Each row has a class, written after it.
[  21 -180  -88   89 -560 -129    5  211   85 -132  174   89  247   84
  291  237  125 -257 -342  -72 -631 -137  -69  -54 -202 -226   20  -92
 -197   24  248 -340  -29 -692  -96] : F
[ 344 -600   39 -317 -142 -299  165  -86  145 -102 -217   49  177  -98
 -259  431  -71 -190 -435  288 -603 -174  -14  242  100 -269  296 -572
 -191  162  334 -317   20 -899   78] : D
[  27 -108   -1  196 -437  -89   12  202  136 -135  137  143  201  153
  207  111  116 -224 -365  -65 -407  -87   -4 -115 -226 -303   98 -131
 -234   64  312 -400 -126 -573 -189] : D
[ 472 -304 -287 -183  -29  121  240  -77   79   87 -190  132  -60   52
 -175  -77  -14 -117 -537 -122    8   45 -276  200 -167 -333  688 -461
 -665 -224  267 -275 -409 -601   50] : H
[ -36 -100  -89   39 -443 -177  -70  158  143 -145  151  142  221  174
  191  186  125 -275 -364   -8 -504 -140  -67  -72 -191 -261   97   10
 -126   43  273 -249  -81 -642 -114] : X
[ 486 -255  -32 -540  274  188  276  274   38   60  -36  -83  -63  102
  -62   38  -72  -53 -271   89 -272   57  -47  232  276 -275  471 -440
  -34 -156  213  -74 -468 -586 -180] : P
[ 695 -262  128 -408 -208  218   46 -125  -22  131 -204 -353   67  168
  -39 -191  -68 -245 -606   60 -329 -161 -291  340 -226   17  611  -55
 -166 -190  195 -409 -343 -372   90] : X
[ -36 -187 -106   47 -480 -131  -30  274  167 -205  203  179  242  159
  187  188   55 -279 -404   27 -465 -133  -27 -126 -172 -190  207  -14
 -200   49  272 -233  -96 -630  -32] : S
[ 522 -656    8 -186  248  133   62 -235  140 -150   54  -44  166  148
  -79   90  -72 -434 -486 -353  -89 -180 -115  295   19  -39  542 -503
 -126  -50  312 -292 -391 -258   42] : Y
[ 237  -21 -251 -512  -29  133  230  -89  154  225   38  385   46 -129
 -173  150 -122 -246 -326  -16 -112  -94 -108  281 -186  -99  666 -515
  -78 -261  181 -359 -456 -506 -142] : P
[ -56 -138 -126  196 -494 -128  -53  187   80 -209  198  151  226  108
  249  187   44 -231 -387  -59 -466  -98  -32 -146 -327 -220  133  -30
 -314   57  252 -313 -135 -575 -101] : F
[ 394 -552  -65 -353  -51   73  233  -58 -129 -151 -152  121  208  151
  179  134   83 -459 -112 -391  -22 -233 -242  386 -182  -96  247 -460
  -20  161  337 -516 -453 -407 -261] : P
[ -44 -162 -161  181 -490 -123  -68  169  161 -187  175  157  258  118
  278  219   87 -335 -357  -60 -469 -183  -43 -110 -246 -210  118   59
 -186   94  264 -305  -91 -610 -114] : H
[ 114 -216  -55   53 -491 -103  -31  212   60 -204  152   60  220   97
  261  194  103 -246 -376  -54 -580 -124  -34 -108 -163 -210  105  -29
 -148   63  231 -381 -104 -631 -124] : S
[  14 -208 -136   73 -572 -146  -91  140  173 -175  217  146  299   29
  283  208   69 -276 -402   12 -534 -176  -87  -51 -238 -154  156   14
 -152  -22  177 -356  -68 -581  -39] : J
[  18 -219 -116  120 -428 -134   96  165  118 -147   87  203  249  113
  152  211   69 -306 -337  -15 -450 -119  -43   -2 -223 -306  159 -170
 -197   58  271 -356 -162 -681 -155] : V
[ -22 -198  -78   91 -552 -110  -48  166  112 -157  163  129  212  131
  221  250   72 -309 -401   -2 -518 -161  -18  -34 -230 -192   82  -23
 -156  124  280 -298 -169 -610 -117] : S
[ -30 -145 -150  110 -472 -116  -64  104  150 -159  164  136  255   62
  344  235  141 -286 -317  -81 -499 -166  -59 -128 -230 -190   70   51
  -87   64  257 -334 -105 -598 -185] : X
[  21 -147 -128   81 -508 -166  -78  245   66 -201  194  158  240  155
  311  152  108 -263 -410  -53 -436 -170 -140 -134 -291 -260  165   36
 -206  -10  240 -352  -54 -553 -147] : D
[  34 -178 -139  129 -546 -172 -119   86   94 -221  145  135  264   45
  246  242   78 -209 -278   -3 -524 -139   -1  -36 -155 -222  -50   26
 -182   75  233 -295   -5 -563 -103] : X
[  -3 -188 -155  152 -442 -184  -69  200  141 -200  258  183  268   73
  268  182   55 -245 -410  -17 -451 -122  -84 -127 -216 -201  106   61
 -180    7  208 -265  -61 -554  -69] : M
[-109  -16  -48  170 -515 -163 -111  218  225 -202  267  152  212  119
  306  160  127 -254 -332   22 -469 -150  -55   -7 -212 -180   17  -10
 -166   91  235 -211 -122 -587 -120] : H
[ 485 -844 -150 -345  -16 -278  236 -340 -256  -15 -329  -43  301   28
  136  350  -49 -469 -159 -328 -199 -396 -196  245   34 -221  469 -342
  -27  218  249 -507  -76 -676 -332] : V
[  26 -104   -3  225 -365 -129  -69  197  134 -265  195  154  209   55
  175  244  115 -277 -358  -25 -433  -77    9  -90 -236 -142   85  -87
 -195  120  241 -318 -130 -534 -191] : D
[ 517 -547  -36 -319  259 -107  101  -70  170 -126   27  231   44   12
 -124  316  102 -163 -336 -185 -433 -139   -2 -133   79 -153  412  -13
  146 -102   82 -356 -324 -364 -226] : S
[ 345 -470 -276 -512   42   88  239 -146  -39  130 -141  213   71   34
   12  101   16 -334 -332 -149  -46  -79  -92  186   20 -298  469 -270
 -210  291  377 -367 -528 -572 -403] : S
[ 601 -375   45 -302   55  220  478   17  -70 -192 -113 -155   35   86
  -62 -178   62 -286 -527 -142 -359 -156 -149  140 -184  -95  445 -305
  -66 -161  116 -503 -296 -217 -112] : J
[  63 -126 -143   87 -469  -35  -86  243  107 -127  168   26  274   71
  341  182   99 -271 -423  -71 -568 -106  -56  -65 -214 -219   32  -28
 -191   99  292 -313  -64 -700  -88] : M
[ 306 -339 -276  -56   24 -188  225 -556  115   83 -382   39  233 -236
   84  540 -132 -498 -256 -191 -255 -223  -29  371   44 -238  -94   12
   55  244  310 -421  -35 -480  -28] : J
[ 419  -68 -152 -380   71   40  351 -169  151  186   39   30  157 -196
  130  188   40 -295 -349 -254 -329 -224 -129  404   10 -101  180 -215
   44 -210   43 -242 -481 -493 -368] : Y
[  18 -121    6  161 -472 -111  -65  257  101 -230  124  176  180  125
  137  176   58 -212 -305  -11 -526  -75  -29  -81 -210 -191  109 -129
 -226  101  267 -343  -94 -613 -161] : Y
[ 307 -363 -127 -166  306  569  309   96   28  -65 -368 -156 -218 -290
 -353  161 -167  -43 -272  -34 -281  180  140  195  254  -90  136 -657
  -63    4  264 -100 -495 -420  -25] : S
[ -72 -201  -72  128 -474 -107   -4  196  127 -153  103  159  236  152
  272  199  104 -298 -322 -122 -488 -201  -72  -96 -252 -229   92  -68
 -140   17  295 -332  -60 -645 -143] : F
[ 239 -312 -128 -150  386 -173  345 -200  -20 -209 -566  133    4  204
 -553  125 -146 -458 -394 -153 -125  138  132  100  189 -422  279 -418
   28   -9  144 -494  263 -511  203] : Y
[ 405  -96   70    9  -44 -490  219  -18  -74   87 -197  108  188   92
 -416  330 -209  -89 -203 -162 -191  -89   -8  251  124 -208   74  -50
 -168  167   51 -383  209   46   57] : Y
[ 437 -533  -15 -288 -139   60  309  117  192 -101 -235  -43   49  -74
  -43    4 -291 -164 -389  141 -515    4 -171   58    9   48  605   49
  -31 -142   84 -340 -105 -606   64] : H
[ 433 -584   16   43  250    2  203  -33   46 -247 -219  114  118  -62
 -492  323  141 -304 -400 -107 -345  -71  -79  402   88 -232  138 -768
 -187  126  237 -486 -359 -634 -127] : X
[  30 -126  -36  126 -380 -102  -96  262  177 -187  245  139  238   59
  218  196   68 -227 -385   -5 -498  -93  -60 -197 -170 -151  184   32
 -215   24  217 -321 -103 -496  -62] : V
[ 371 -616   64 -495  136  165  239 -382  -34  348 -476 -420  206 -170
  -66  220 -188 -365 -380  -21  -14 -267 -227  393    4 -235  360 -347
 -263   -7  190 -373 -239 -385   18] : D
[  49 -158  -98  122 -426 -122  -62  255  192 -179  203  203  237  111
  261  197   93 -259 -321  -23 -579 -106  -80 -213 -168 -223  163   74
 -104   13  280 -378  -11 -628  -84] : M
[   6  -86 -132  102 -419  -93    0  322   94 -266  226  218  197  170
  223  167   76 -293 -303   13 -387  -99   -9 -131 -253 -174  180    9
 -185   42  220 -279 -119 -545 -124] : H
[  13 -121  -52  162 -363  -47  -27  185  154 -154  139  131  151  152
  243   78   79 -235 -434 -144 -457  -81  -95 -129 -305 -325  170 -119
 -119 -100  291 -326 -117 -637 -123] : M
[ 516  -41 -116  -86  164 -119  -12  -51  -13  -45 -189   99   54  138
 -440  196  -13 -147 -477 -293    5  118  -72  196 -131 -456  460 -558
 -419 -138  407 -153 -410 -450  190] : M
[ -92 -121  -92  182 -315  -80  -24  210  242 -218  233  231  189   99
  148  176  104 -284 -399   -3 -423  -97   -7 -172 -164 -198  140    9
 -140   15  237 -230  -84 -533  -72] : S
[ 120 -428 -176 -423 -137  132  203  126 -155  149 -301 -174   47  254
  -49   36 -121 -440 -373   31 -184 -279 -286  223  136 -242  628 -379
  -71   39  316 -356 -168 -548  -41] : J
[ 128 -524  -87 -231 -323   -1   58  -80  280  115 -270 -152  298 -166
  241  342 -156 -168 -190 -161 -178 -246 -124   52    4 -109  522 -159
 -368   35  312   19  -28 -394  -57] : Y
[  10 -160  -25  120 -445 -128  -39  206  214 -108  247  107  282   96
  208  240   49 -306 -343   48 -557 -120  -54  -55 -171 -178  114  112
 -218  114  205 -306  -49 -523 -130] : D
[ 742 -456  548 -368   22   50   11  -75  -67   83 -152 -351    6 -154
 -153  169 -135  -59 -261 -422 -716  -55 -274  194   98 -191  269 -323
 -238 -343    6 -539 -319 -565 -203] : J
[ -51 -223   26  186 -445 -124    9  123  160 -186   61  142  196   50
  138  256   94 -256 -331    9 -484 -180    5   19 -158 -225   20 -179
 -237  118  303 -276 -115 -608 -206] : F
[  92  -92 -145   47 -531  -43   21  268   88 -106  237   88  239  148
  298  163   51 -258 -369  -43 -515 -125  -88  -25 -241 -241  206  -52
 -290  -50  222 -337 -120 -664  -73] : S
[  58 -309  -76 -310 -124 -158   19   55  155 -175 -313  159   52  -73
 -280   26 -342    3 -548 -108 -156  -26 -121  -44 -104 -159  661 -464
  -86 -274  195 -343 -444 -494  220] : V
[ -62 -206 -132  112 -447 -227  -37  263   60 -224  162  134  242  119
  277  278   57 -204 -315  -29 -457 -117  -69  -47 -219 -200  -28  -58
 -201   65  221 -210  -19 -622   -6] : F
[  42 -173 -121  126 -461 -132  -61  214  156 -152  196  176  226  124
  226  188   68 -223 -355    7 -552  -89  -53 -112 -199 -260  135   -2
 -214   81  281 -323  -83 -654 -104] : M
[ 341 -170 -258 -146  211   52    8   49  368   27   22  -24  323   63
   85  105  113 -338 -611 -122 -194 -177 -214  152 -119 -206  571  -10
 -228 -170  174 -119 -253 -535   42] : V
[ 383   70  124  -23  200  120  194  351 -299 -231 -313   -3 -284  374
 -373 -146   33  -86 -465 -231  239   32 -153   87 -118 -262  224 -391
 -124   50  395 -267 -395  305  -50] : M
[  20  -13 -135  146 -470 -171  -49  218  134 -177  173  182  238   85
  257  209  101 -227 -424  -67 -531 -111  -52 -143 -294 -247  120   -9
 -126  -36  262 -318 -130 -645  -97] : P
[ 304 -162  114   -7  185  286  117 -117  282  141   39   90  -61   -5
 -178 -111   64 -205 -510 -374 -280 -123  -79  -14  -23 -170  444 -457
  -57 -140  332 -467 -335 -323 -176] : H
[ -15 -154  -94   69 -595 -136  -86  252  187 -139  175  191  266  110
  301  222   89 -233 -393   -1 -532 -177  -67 -145 -264 -240  190    1
 -125   12  295 -362  -26 -649  -74] : S
[ 187 -187 -307 -476  -57  -59  191  416 -385 -216 -245   16  -29  122
 -170   10  -49 -220 -415  128 -135  -36 -227  -98   13 -128  587 -306
   -9 -169  -19 -462  -17 -395   49] : D
[ -27 -169  -51  145 -349 -157  -68  209  153 -207  209  146  234  168
  237  219   75 -258 -317    9 -457 -136    6  -75 -158 -167   55   82
 -221  149  240 -226 -124 -557 -150] : F
[ -10 -170  -52   33 -563 -157  -46  150  160 -149  155  126  269   92
  296  191   75 -310 -366  -22 -572 -209  -51 -127 -173 -174  149  102
 -115   73  239 -365  -17 -625 -140] : S
[  42 -404  -71  -75 -294 -275  290  135 -196 -173 -364   25   39   77
 -201  155  109  -22 -285  -52  -89 -366  -94  -35  170 -362  256 -701
 -483   92  383 -199 -360 -556 -162] : J
[ 382 -312 -233 -152 -134  197  269  265   14   95 -118    0  145  -11
  -68  165  -11  -32 -308 -292 -365  -39  -55   26  -22 -278  270 -499
 -294  -78  278 -460 -463 -498    0] : M
[ 184 -521 -345 -405   17  128  422  -56  279    4 -199  -17  210  -73
   71  312  -61 -507 -626 -312 -354 -260 -229  388 -114  -28  246 -211
   60 -220   86 -237 -400 -563   30] : X
[  73  -97 -128   66 -476 -101  -65  251   94 -169  223  173  241  175
  277  193  105 -299 -415  -68 -473 -154  -30 -107 -248 -182  146   33
 -160   74  297 -322 -111 -630 -109] : S
[   7 -200 -141  121 -470 -127  -60  197  140 -164  118  197  265  108
  194  153   51 -242 -435  -32 -507 -148  -90 -139 -289 -286  248  -13
 -163  -29  245 -381  -89 -630 -123] : P
[ 367 -293  -22 -217  438   93  162 -161   22  -24 -242  257 -287  122
 -656   72 -286  123  -79  103  134  347  146  402  180 -507  322 -819
 -292  108  353 -146 -339 -223  137] : S
[ 416  -47 -324  -96  215  -52  288  383   -5 -269   -8  230  167  -33
 -345  329  -85 -182 -464  102   51   75   61  312 -191 -107  625 -548
 -151 -228  -32 -213 -530 -385  -65] : M
[  36 -192 -123  115 -437 -127  -38  207  219 -182  159  256  222  122
  193  205   98 -259 -349  -89 -465  -77  -67 -118 -253 -173  138   99
 -104  -36  200 -287  -73 -530  -41] : J
[ 341 -495  203  -61  436  242  434  -41   -3  -52  -41    1  -91   15
 -304   34  -55 -267 -356 -172  -20 -128  -85  228  -24 -100  466 -557
  -27  -60  135 -264 -514  -47 -410] : P
[  51 -165  -74   76 -525 -141  -74  102  156 -111  206  153  313   79
  338  254   57 -340 -298  -94 -596 -162  -98  -35 -270 -191   97   90
 -183   90  262 -367  -28 -646 -151] : P
[ 581 -540  253 -298 -458 -231  300   46 -200  -16 -422 -233  121  -58
 -230  562 -122 -146 -148  -66 -621 -142  -32  290  -27  -90  108 -477
  -61  -11  194 -342  -49 -538   72] : D
[ 316 -500 -181 -149 -117  188  178  104  -54  255 -138 -188  419  -42
   21  182 -204 -386 -260 -102 -138 -299 -263  226  -38   40  535  -62
 -526   95  170 -301 -286 -568 -112] : Y
[ 129  146   37  -36  174 -230  317  230  -94  -53 -402  -42  -51  104
  -56  106  204  -64 -383   38    7 -327   22   10  207 -197  126 -382
 -124  137  326 -139 -495 -705 -442] : P
[ 443 -314 -277   31  401  122   98   30   -3 -360    0  150  161 -216
 -418  396  -26 -184 -238   39  101   44  174  366  120   15  281 -780
 -426  213  186 -139 -393 -183   30] : Y
